Here is a tiny trained network, its code and every weight. The questions are about switching its units off for an input and a class, where a switched-off unit gives its printed mean instead of its output.

import numpy as np


def w(rows, s, z=0):
    codes = np.array(rows[::2]) - 128.0
    scale = np.full(codes.shape[1], s)
    scale[-1] = z or s
    return codes * scale


def norm(h):
    return h / np.sqrt((h * h).mean(-1, keepdims=True) + 1e-5)


def f(y):
    return np.maximum(y, 0)


def log_softmax(a):
    a = a - a.max(-1, keepdims=True)
    return a - np.log(np.exp(a).sum(-1, keepdims=True))


def net(x, mask):
    res = np.array(x, float).reshape(1, 5) / 4 @ E
    u = 0
    for l in range(2):
        y = f(norm(res) @ A[l][:, :-1].T + A[l][:, -1])
        res = res + np.where(mask[u : u + 5], y, B[l][:, -1]) @ B[l][:, :-1]
        u += 5
    return log_softmax(norm(res)[-1] @ U[:, :-1].T + U[:, -1])


A, B = {}, {}
E = w([
[53,130,129,233,73,173,125,131,19,56,102,98],'x0',
[181,156,167,203,172,150,49,157,194,192,145,2],'x1',
[70,149,26,78,112,119,114,157,144,124,8,66],'x2',
[223,196,109,119,99,97,118,158,136,43,73,177],'x3',
[139,142,132,45,41,63,37,137,60,121,185,109],'x4',
],0.0035)
A[0] = w([
[165,166,158,69,81,15,74,168,78,82,165,65,72],'L0N1',
[20,38,183,133,130,143,155,38,107,239,196,78,36],'L0N2',
[162,72,173,159,168,147,119,129,75,53,166,114,44],'L0N3',
[230,179,106,180,118,128,82,233,135,36,129,208,6],'L0N4',
[201,96,238,136,203,153,145,114,73,95,252,184,68],'L0N5',
],0.0041,0.0022)
B[0] = w([
[84,51,182,98,127,236,100,99,127,167,168,121,218],'L0N1',
[175,211,71,148,54,94,107,55,198,126,124,185,228],'L0N2',
[124,154,122,27,173,88,128,206,83,59,158,108,174],'L0N3',
[105,114,3,219,66,111,106,96,237,185,150,185,195],'L0N4',
[28,121,50,71,171,130,107,167,121,97,8,62,252],'L0N5',
],0.0064,0.0046)
A[1] = w([
[194,134,98,2,202,108,156,187,202,199,184,152,50],'L1N1',
[113,174,73,175,99,206,72,166,80,102,70,88,198],'L1N2',
[137,167,201,231,208,163,248,164,195,133,12,199,42],'L1N3',
[149,52,148,47,125,79,236,118,40,102,114,254,103],'L1N4',
[175,182,176,173,202,150,41,217,142,182,153,82,7],'L1N5',
],0.0047,0.0016)
B[1] = w([
[82,212,183,212,155,134,147,210,70,23,178,113,204],'L1N1',
[141,151,153,139,202,104,182,135,118,117,172,120,254],'L1N2',
[111,100,203,25,52,158,29,129,77,162,172,148,207],'L1N3',
[242,64,128,191,165,100,172,100,168,204,95,56,208],'L1N4',
[192,45,33,121,113,12,169,74,108,153,2,112,177],'L1N5',
],0.0065,0.0053)
U = w([
[213,16,90,139,125,71,218,52,134,202,57,66,180],'0',
[115,176,59,186,1,151,114,36,208,133,183,200,200],'1',
[86,32,224,6,42,234,51,124,64,178,172,152,141],'2',
[52,139,75,31,218,152,199,180,48,58,45,42,3],'3',
[97,204,165,172,131,165,231,189,41,45,189,98,151],'4',
],0.0053,0.0026)

Each question gives the input, the list of numbers given to net, and the class t.
The units are the neurons (one row each of A and B). Each row of codes is followed by its name. A weight is (code - 128) times the scale printed after its matrix; where a second scale follows, it is the last column's (A, B and U).
mask holds one flag per neuron, layer by layer. A switched-off neuron (its flag False) gives its mean, the last column of its row in B, instead of its output. The means were averaged over made-up inputs and are rounded, as every weight is.
A unit's drop is (log p(t) with every unit on - log p(t) with that unit switched off) / (log p(t) with every unit on - log p(t) with every unit switched off).
The circuit of an input: a set's keep is (log p(t) with only the set's units on - log p(t) with every unit switched off) / (log p(t) with every unit on - log p(t) with every unit switched off). Starting from all 10 units, units are removed one at a time, each time the one whose removal leaves the highest keep (on an exact tie, the one counted first), for as long as the keep stays at least 0.8.
circuit, biggest first: the units of the circuit, biggest drop first
unit that matters most: the unit with the biggest drop
k most important neurons of layer l: the k neurons of layer l with the biggest drops, biggest first
drop when u is switched off: that unit's drop, to one decimal
input [-1,4,-4,-8,-8], class 1: unit that matters most -> L0N2
input [8,6,1,8,-6], class 1: 2 most important neurons of layer 1 -> L1N1; L1N3
input [-8,5,-4,-1,2], class 4: 2 most important neurons of layer 1 -> L1N1; L1N4
input [7,-4,-2,-8,-4], class 1: 2 most important neurons of layer 0 -> L0N2; L0N5
input [8,2,6,-6,0], class 4: circuit, biggest first -> L1N2; L0N5
input [-4,-8,8,6,8], class 0: circuit, biggest first -> L1N4; L0N5
input [5,-1,6,5,-7], class 2: circuit, biggest first -> L1N3; L0N5
input [-5,2,1,-6,-2], class 1: 2 most important neurons of layer 0 -> L0N2; L0N3
input [5,5,-1,4,7], class 2: 2 most important neurons of layer 1 -> L1N4; L1N1
input [-5,-2,-6,2,5], class 3: 2 most important neurons of layer 1 -> L1N3; L1N1
input [6,-1,5,0,-2], class 4: 3 most important neurons of layer 1 -> L1N2; L1N5; L1N4
input [3,1,4,4,6], class 2: 2 most important neurons of layer 0 -> L0N1; L0N2
input [2,5,3,-6,-8], class 2: 2 most important neurons of layer 1 -> L1N3; L1N4
input [2,3,4,-3,6], class 2: circuit, biggest first -> L0N1
input [7,-2,-1,7,-8], class 2: 2 most important neurons of layer 0 -> L0N2; L0N5
input [1,1,5,-4,-8], class 2: circuit, biggest first -> L1N3; L0N5
input [7,4,-1,8,2], class 1: drop when L0N4 is switched off -> 2.6
input [8,-5,-2,-8,-1], class 1: drop when L0N2 is switched off -> 1.4
input [-8,6,2,-1,-3], class 4: drop when L0N3 is switched off -> -0.1
input [-8,-7,-3,5,7], class 4: circuit, biggest first -> L1N1
